Here is a tiny trained network, its code and every weight. The questions are about switching its units off for an input and a class, where a switched-off unit gives its printed mean instead of its output.

import numpy as np


def w(rows, s, z=0):
    codes = np.array(rows[::2]) - 128.0
    scale = np.full(codes.shape[1], s)
    scale[-1] = z or s
    return codes * scale


def norm(h):
    return h / np.sqrt((h * h).mean(-1, keepdims=True) + 1e-5)


def f(y):
    return np.maximum(y, 0)


def log_softmax(a):
    a = a - a.max(-1, keepdims=True)
    return a - np.log(np.exp(a).sum(-1, keepdims=True))


def net(x, mask):
    res = np.array(x, float).reshape(1, 3) / 4 @ E
    u = 0
    for l in range(2):
        y = f(norm(res) @ A[l][:, :-1].T + A[l][:, -1])
        res = res + np.where(mask[u : u + 11], y, B[l][:, -1]) @ B[l][:, :-1]
        u += 11
    return log_softmax(norm(res)[-1] @ U[:, :-1].T + U[:, -1])


A, B = {}, {}
E = w([
[214,88,159,210,98,169,57,161],'x0',
[143,174,102,163,90,162,97,21],'x1',
[71,224,140,188,1,120,216,146],'x2',
],0.0096)
A[0] = w([
[19,194,103,182,92,114,159,218,1],'L0N0',
[165,189,104,138,76,172,112,149,103],'L0N1',
[93,133,156,200,91,188,152,92,196],'L0N2',
[99,159,88,71,153,182,64,85,200],'L0N3',
[154,115,94,2,159,148,99,117,124],'L0N4',
[21,119,105,144,72,136,174,43,77],'L0N5',
[109,97,78,117,153,119,58,90,142],'L0N6',
[116,30,226,126,177,178,51,169,9],'L0N7',
[75,113,158,90,184,46,252,152,54],'L0N8',
[84,119,165,43,119,50,156,13,74],'L0N9',
[47,148,113,113,172,171,138,110,95],'L0N10',
],0.0087,0.0027)
B[0] = w([
[106,133,67,132,116,126,130,249,240],'L0N0',
[164,153,126,164,157,61,154,169,199],'L0N1',
[182,119,159,115,166,33,153,2,234],'L0N2',
[91,169,104,125,101,112,146,196,226],'L0N3',
[154,43,223,180,154,105,130,195,241],'L0N4',
[200,144,124,131,167,174,100,200,234],'L0N5',
[98,114,120,152,37,111,109,151,214],'L0N6',
[180,14,91,77,218,81,115,115,240],'L0N7',
[125,129,191,101,71,129,84,67,253],'L0N8',
[132,191,74,122,177,175,186,62,231],'L0N9',
[129,166,80,91,141,191,157,107,184],'L0N10',
],0.0081,0.0064)
A[1] = w([
[66,146,56,177,95,186,63,75,155],'L1N0',
[59,123,152,70,172,154,161,114,73],'L1N1',
[103,153,112,113,146,130,186,197,170],'L1N2',
[130,218,148,153,53,119,143,93,153],'L1N3',
[138,143,58,175,113,100,159,126,167],'L1N4',
[186,48,115,135,122,137,86,166,182],'L1N5',
[180,126,193,194,86,137,120,78,4],'L1N6',
[153,149,152,63,153,146,210,81,111],'L1N7',
[192,130,108,167,80,39,73,92,60],'L1N8',
[11,91,115,82,78,175,92,181,29],'L1N9',
[58,161,77,138,93,112,147,91,133],'L1N10',
],0.011,0.0043)
B[1] = w([
[192,214,87,89,135,177,194,209,156],'L1N0',
[106,122,107,208,36,45,72,112,176],'L1N1',
[127,39,148,210,85,150,82,120,213],'L1N2',
[131,66,187,60,215,87,105,129,230],'L1N3',
[191,167,45,164,167,174,176,153,207],'L1N4',
[178,133,160,55,243,149,104,142,255],'L1N5',
[118,232,236,104,14,22,145,34,173],'L1N6',
[30,94,15,227,170,158,43,80,190],'L1N7',
[16,165,188,95,41,71,168,41,219],'L1N8',
[46,142,161,37,56,181,156,12,160],'L1N9',
[255,154,154,66,186,238,126,127,175],'L1N10',
],0.0071,0.0089)
U = w([
[169,213,37,118,186,221,201,93,248],'0',
[191,152,152,188,103,66,207,205,143],'1',
[14,50,54,171,160,142,57,44,2],'2',
[183,12,198,52,241,99,75,120,220],'3',
[45,122,172,67,41,180,154,123,136],'4',
[210,221,223,105,96,8,199,16,51],'5',
],0.012,0.0037)

Each question gives the input, the list of numbers given to net, and the class t.
The units are the neurons (one row each of A and B). Each row of codes is followed by its name. A weight is (code - 128) times the scale printed after its matrix; where a second scale follows, it is the last column's (A, B and U).
mask holds one flag per neuron, layer by layer. A switched-off neuron (its flag False) gives its mean, the last column of its row in B, instead of its output. The means were averaged over made-up inputs and are rounded, as every weight is.
A unit's drop is (log p(t) with every unit on - log p(t) with that unit switched off) / (log p(t) with every unit on - log p(t) with every unit switched off).
The circuit of an input: a set's keep is (log p(t) with only the set's units on - log p(t) with every unit switched off) / (log p(t) with every unit on - log p(t) with every unit switched off). Starting from the 12 units with the biggest drops (on a tie, the unit counted first), units are removed one at a time, each time the one whose removal leaves the highest keep (on an exact tie, the one counted first), for as long as the keep stays at least 0.8.
units of the circuit, in order: the units of the circuit, biggest drop first
unit that matters most: the unit with the biggest drop
k most important neurons: the k neurons with the biggest drops, biggest first
top k neurons in layer l: the k neurons of layer l with the biggest drops, biggest first
drop of u: that unit's drop, to one decimal
input [-5,-5,-1], class 2: unit that matters most -> L1N7
input [-4,-3,0], class 2: units of the circuit, in order -> (L1N7 L0N9)
input [-5,-6,3], class 4: 3 most important neurons -> (L0N0 L0N8 L0N2)
input [-5,4,-7], class 2: top 3 neurons in layer 0 -> (L0N9 L0N4 L0N5)
input [-8,2,0], class 0: top 2 neurons in layer 0 -> (L0N9 L0N10)
input [-1,2,6], class 1: top 2 neurons in layer 0 -> (L0N0 L0N5)
input [-2,0,-2], class 2: 3 most important neurons -> (L0N9 L0N10 L0N5)
input [-5,-4,-3], class 2: 2 most important neurons -> (L0N9 L1N7)
input [-2,-8,7], class 4: 2 most important neurons -> (L1N9 L0N8)
input [-2,-3,2], class 4: 2 most important neurons -> (L0N0 L0N8)
input [-1,-2,2], class 4: 3 most important neurons -> (L0N0 L0N8 L1N9)
input [-8,-3,7], class 0: 4 most important neurons -> (L0N9 L1N10 L0N4 L1N8)
input [-6,6,-6], class 2: 2 most important neurons -> (L0N4 L1N7)
input [-3,-1,1], class 2: units of the circuit, in order -> (L1N7)
input [-5,-1,-5], class 2: top 3 neurons in layer 0 -> (L0N9 L0N5 L0N10)
input [-2,5,8], class 0: top 3 neurons in layer 0 -> (L0N0 L0N4 L0N8)
input [1,-8,5], class 4: 2 most important neurons -> (L1N9 L0N8)
input [6,-3,3], class 5: 2 most important neurons -> (L0N2 L1N8)
input [-4,0,-4], class 2: drop of L0N9 -> 0.9
input [2,-7,4], class 4: unit that matters most -> L1N9
input [-7,-7,4], class 4: drop of L0N7 -> 0.1
input [0,-8,4], class 4: drop of L1N9 -> 0.1
